Each row has a name. Each question is about the rows just above it.

[158 119 196 118 189  95] : kub
[159 149 162 152 120 114] : bevuk
[159 149 161 153 120 115] : gul
The entry that follows [152]: -> [120]
After [159 149 161], its row goes on with -> [153 120 115]
Go on from [159 149 161 153] to the end of its row. -> [120 115]
After [159 149 161 153 120], its row goes on with -> [115]
Right after [158] comes -> [119]
[159 149 162 152 120 114] is in which row? -> bevuk
Right after [161] comes -> [153]

[144 114 160 120] -> bazu
[145 115 106 113] -> kimav
[ 84 141 171 119] -> kuza
[103 146 152 126] -> rifa
[ 95 130 128 106] -> vimin
[104 177 119 136] -> toteb
[152 119  93 148] -> niz
[ 94 128 109 151] -> ris
[113  99  40 133] -> Fusu
[ 95 129 128 106] -> pokev
[118  56 129 176] -> Gev
The entry that follows [56]: -> [129]
The entry that follows [146]: -> [152]
Right after [103] comes -> [146]
What comes right after [114] in the named rows? -> [160]
The rest of the row after [ 84 141]: -> [171 119]
What comes right after [84] in the named rows? -> [141]

[122 168 143 177 188 114 105] : zize
[126 157 141 181 187 122 101] : mef
[102 203 136 128 155 142  94] : gele
[134  91 113  77 101 163 125] : Sifaz
[151  52 122 127 101 164 125] : futik
[152  82 135 181 163 156  98] : nugud
[118 122 115  70  69 121 157] : Sovag
[123 115 115  69  67 128 158] : gigo
[102 203 135 128 155  93 131] : bev
[100 194 127  93 118  91 151] : mopab
The rest of the row after [168 143 177 188]: -> [114 105]
After [115  70], its row goes on with -> [ 69 121 157]
After [102 203 135 128 155], its row goes on with -> [ 93 131]

[134 116 127 123 133 121 134 124 129 128 124 125 124] = Rega
[129 125  47 133 122 144 128 130 124 144 124 133 128] = logob
[129 136 155 126 128 147 115 131 132 140 129 126 133] = pap
[129 125  47 132 122 144 138 130 129 129 124 131 128] = fozo
[118 118 175 125 134 132 120 129 127  99 123 125 134] = Nok
[134 116 127 123 133 121 134 124 129 128 124 125 124] is in which row? -> Rega
The rest of the row after [129 128 124]: -> [125 124]
The rest of the row after [125  47 132]: -> [122 144 138 130 129 129 124 131 128]
What comes right after [120] in the named rows? -> [129]

[131 130 128 123 120] : lirat
[140 142 181 119 124] : zor
[147 143 160 126 130] : rivug
[141 126  45 144 131] : teru
[131 130 129 128 126] : rad
The entry that follows [143]: -> [160]
The rest of the row after [130 129 128]: -> [126]
Right after [144] comes -> [131]
Go on from [131 130 129] to the end of its row. -> [128 126]

[123 119 118 156 162] : mip
[108 149 122 167 200] : Lod
[115 118 118 124 150] : fatov
[132 118 118 158 185] : daduz
[132 123 118 124 150] : guv
[115 118 118 125 150] : fiv
The entry that follows [122]: -> [167]
Whose row is [108 149 122 167 200]? -> Lod
Go on from [115 118 118 124] to the end of its row. -> [150]
Go on from [118 118 125] to the end of its row. -> [150]

[129 129 131 129] : Sigos
[153  81 120 133] : Meten
[128 127 132 127] : Ketuf
[ 42  47 129 147] : Rik
[153 157 129 148] : lutiv
[138 144 112 143] : vude
[ 57  61 137 143] : Pidef
[126 127 127 131] : parov
[138 145 112 147] : mipa
[124 100 198  94] : Mis
Go on from [ 81 120] to the end of its row. -> [133]
Right after [132] comes -> [127]
What comes right after [124] in the named rows? -> [100]
After [ 47 129], its row goes on with -> [147]
Right after [61] comes -> [137]
Go on from [138 144 112] to the end of its row. -> [143]

[ 43 135 178 162 131 100 169] : difiv
[ 42 135 178 174 157 108 141] : ziv
[132 135 178 147 124 133  81] : Tev
The rest of the row after [132 135 178]: -> [147 124 133  81]
Right after [133] comes -> [81]

[194 138  53 109 115 187] -> Vuf
[138  86 117 155 140 118] -> Tisi
[ 90  86 117 155 140  73] -> meb
[133 141 151 141 140 135] -> Sis
[127 127 139 150 145 121] -> mosaf
[136 137 129 136 147 141] -> Vab
[ 90  86 117 150 140  73] -> pime
[120 112 118 141 132 110] -> Pote
The rest of the row after [133 141 151]: -> [141 140 135]
The entry that follows [137]: -> [129]

[ 74  95 187 144 173  72  80 174  80  86  71  92 173 146 174  82  85 171
 155 141  48 123 134 153  65 133  72  74] = dok
[172 165  95  99  84 185 171  94 186 179 194 178  84 111  95 187 184 106
  87 109 191 131 134 105 187 113 181 178] = Gikog
[ 82  91 166 153 175  75  97 179  80  84  87  87 170 127 178  80  75 168
 169 129  76 120 122 172  72 138  68  82] = bugud
[ 74  95 166 153 175  76  80 174  80  86  71  92 173 146 174  82  85 171
 176 141  48 123 134 155  65 133  72  74] = dogud
[ 82  70 140 163 159  88  90 156  86  82  82  83 157 144 158  92  86 162
 150 146 122 117 121 156  84 140  88  88] = Bidi
[115 119 117 113 103 109 116 104 121 116 108 114 106 157 105 111 112  91
 110 170 112 170 169  95 114 163 113 106] = Ruto
[ 82  91 166 153 175  75  97 179 160  84  87 159 170 127 178  80 160 168
 169 129  76 120 122 172  72 138  68  82] = sike
The rest of the row after [111 112]: -> [ 91 110 170 112 170 169  95 114 163 113 106]
The entry that follows [110]: -> [170]

